Here is a tiny trained network, its code and every weight. The questions are about switching its units off for an input and a target symbol, where a switched-off unit gives its printed mean instead of its output.

import numpy as np


def w(rows, s, z=0):
    codes = np.array(rows[::2]) - 128.0
    scale = np.full(codes.shape[1], s)
    scale[-1] = z or s
    return codes * scale


def norm(h):
    return h / np.sqrt((h * h).mean(-1, keepdims=True) + 1e-5)


def f(y):
    return np.maximum(y, 0)


def softmax(a):
    e = np.exp(a - a.max(-1, keepdims=True))
    return e / e.sum(-1, keepdims=True)


def log_softmax(a):
    a = a - a.max(-1, keepdims=True)
    return a - np.log(np.exp(a).sum(-1, keepdims=True))


def net(x, mask):
    ids = ['Γαδλφψ'.index(c) for c in x.split()]
    T = len(ids)
    res = E[ids] + P[:T]
    r = norm(res)
    for j in range(2):
        rows = slice(2 * j, 2 * j + 2)
        q, k, v = (r @ M[0][rows].T for M in (Q, K, V))
        z = softmax(np.where(np.tri(T) > 0, q @ k.T / 2**0.5, -1e9)) @ v
        o = O[0][rows]
        res = res + np.where(mask[j], z, o[:, -1]) @ o[:, :-1]
    y = f(norm(res) @ A[0][:, :-1].T + A[0][:, -1])
    res = res + np.where(mask[2:18], y, B[0][:, -1]) @ B[0][:, :-1]
    return log_softmax(norm(res)[-1] @ U[:, :-1].T + U[:, -1])


Q, K, V, O, A, B = {}, {}, {}, {}, {}, {}
E = w([
[90,4,126,151,116],'Γ',
[58,99,48,75,232],'α',
[84,70,81,111,123],'δ',
[6,63,127,117,150],'λ',
[113,18,136,57,153],'φ',
[104,134,166,91,104],'ψ',
],0.012)
P = w([
[141,222,209,242,120],'0',
[54,2,132,158,118],'1',
[81,42,114,145,99],'2',
[92,55,114,115,102],'3',
[125,84,115,78,133],'4',
[78,84,98,96,152],'5',
[128,107,123,48,193],'6',
[146,105,107,57,178],'7',
[83,129,82,61,205],'8',
[144,118,82,36,216],'9',
[151,111,49,52,178],'10',
],0.008)
Q[0] = w([
[254,172,107,188,90],'h1',
[80,82,147,79,161],'h1',
[137,2,50,135,201],'h2',
[161,116,80,236,143],'h2',
],0.0092)
K[0] = w([
[110,47,75,48,95],'h1',
[169,255,248,161,120],'h1',
[143,187,112,174,155],'h2',
[209,120,37,106,150],'h2',
],0.0079)
V[0] = w([
[164,73,213,145,98],'h1',
[127,18,102,66,172],'h1',
[77,98,251,111,132],'h2',
[118,70,83,136,99],'h2',
],0.014)
O[0] = w([
[177,95,107,178,178,81],'h1',
[78,104,185,131,249,26],'h1',
[97,94,89,165,153,253],'h2',
[195,184,142,124,192,142],'h2',
],0.014,0.0079)
A[0] = w([
[127,116,136,146,100,75],'n1',
[151,118,78,137,156,122],'n2',
[118,192,224,173,54,233],'n3',
[164,95,89,89,82,234],'n4',
[108,128,17,145,130,239],'n5',
[141,130,248,91,103,84],'n6',
[97,138,83,91,80,85],'n7',
[152,112,66,160,170,101],'n8',
[124,98,48,149,142,4],'n9',
[184,202,152,106,121,180],'n10',
[110,55,193,117,141,78],'n11',
[108,185,159,146,76,49],'n12',
[184,151,118,127,109,194],'n13',
[140,87,157,131,181,52],'n14',
[189,157,125,121,51,171],'n15',
[120,104,212,110,171,120],'n16',
],0.016,0.0034)
B[0] = w([
[92,167,130,113,173,137],'n1',
[171,172,135,101,64,171],'n2',
[87,4,54,136,70,143],'n3',
[73,199,110,188,136,212],'n4',
[109,158,205,128,121,251],'n5',
[74,70,47,140,75,142],'n6',
[128,213,95,92,185,215],'n7',
[167,106,173,140,61,181],'n8',
[116,122,158,136,81,190],'n9',
[126,196,97,142,138,133],'n10',
[97,186,119,155,186,147],'n11',
[124,107,72,153,112,139],'n12',
[168,153,163,169,174,154],'n13',
[181,169,92,127,127,141],'n14',
[112,236,115,153,184,176],'n15',
[67,178,115,156,71,145],'n16',
],0.011,0.015)
U = w([
[174,84,130,99,151,129],'Γ',
[50,95,104,38,194,140],'α',
[131,220,157,98,222,203],'δ',
[72,120,225,97,108,2],'λ',
[136,89,75,149,254,103],'φ',
[88,101,30,211,134,200],'ψ',
],0.0078,0.0051)

Each question gives the input, a string of symbols that net reads in full, and the target symbol t.
The units are the heads (2 rows each of Q, K, V and O) and the neurons (one row each of A and B). Each row of codes is followed by its name. A weight is (code - 128) times the scale printed after its matrix; where a second scale follows, it is the last column's (O, A, B and U).
mask holds one flag per unit, heads first, then neurons. A switched-off unit (its flag False) gives its mean, the last column of its rows in O or B, instead of its output. The means were averaged over made-up inputs and are rounded, as every weight is.
A unit's drop is (log p(t) with every unit on - log p(t) with that unit switched off) / (log p(t) with every unit on - log p(t) with every unit switched off).
The circuit of an input: a set's keep is (log p(t) with only the set's units on - log p(t) with every unit switched off) / (log p(t) with every unit on - log p(t) with every unit switched off). Starting from the 12 units with the biggest drops (on a tie, the unit counted first), units are removed one at a time, each time the one whose removal leaves the highest keep (on an exact tie, the one counted first), for as long as the keep stays at least 0.8.
units of the circuit, in order: the units of the circuit, biggest drop first
top k neurons: the k neurons with the biggest drops, biggest first
heads that matter: for each layer, one digit per head in row order, 1 if its drop is at least 0.15 and else 0, layers parted by /
drop of u: that unit's drop, to one decimal
input α φ ψ α δ δ λ λ δ δ δ, target α: units of the circuit, in order : h1; n15; n4
input φ α δ δ α φ, target φ: units of the circuit, in order : h1
input Γ α α Γ α φ φ Γ δ, target Γ: heads that matter : 10
input α δ δ δ δ λ ψ λ α ψ Γ, target α: units of the circuit, in order : h1; n4
input λ φ α λ φ α λ λ, target λ: top 2 neurons : n5; n15
input λ α φ α δ δ ψ Γ φ, target λ: top 2 neurons : n5; n15
input λ δ λ α ψ α ψ ψ Γ φ, target λ: top 2 neurons : n7; n15
input δ α δ Γ, target δ: heads that matter : 01
input λ α α δ Γ δ α φ α λ δ, target λ: heads that matter : 10
input Γ α ψ Γ, target Γ: drop of n4 : 0.2
input Γ ψ Γ Γ ψ Γ α Γ λ α ψ, target Γ: drop of n8 : 0.3
input α δ α ψ δ δ, target α: drop of h1 : 1.0
input Γ α α λ, target Γ: heads that matter : 11
input φ Γ Γ Γ λ α Γ, target φ: heads that matter : 10
input α α λ ψ, target α: top neuron : n4
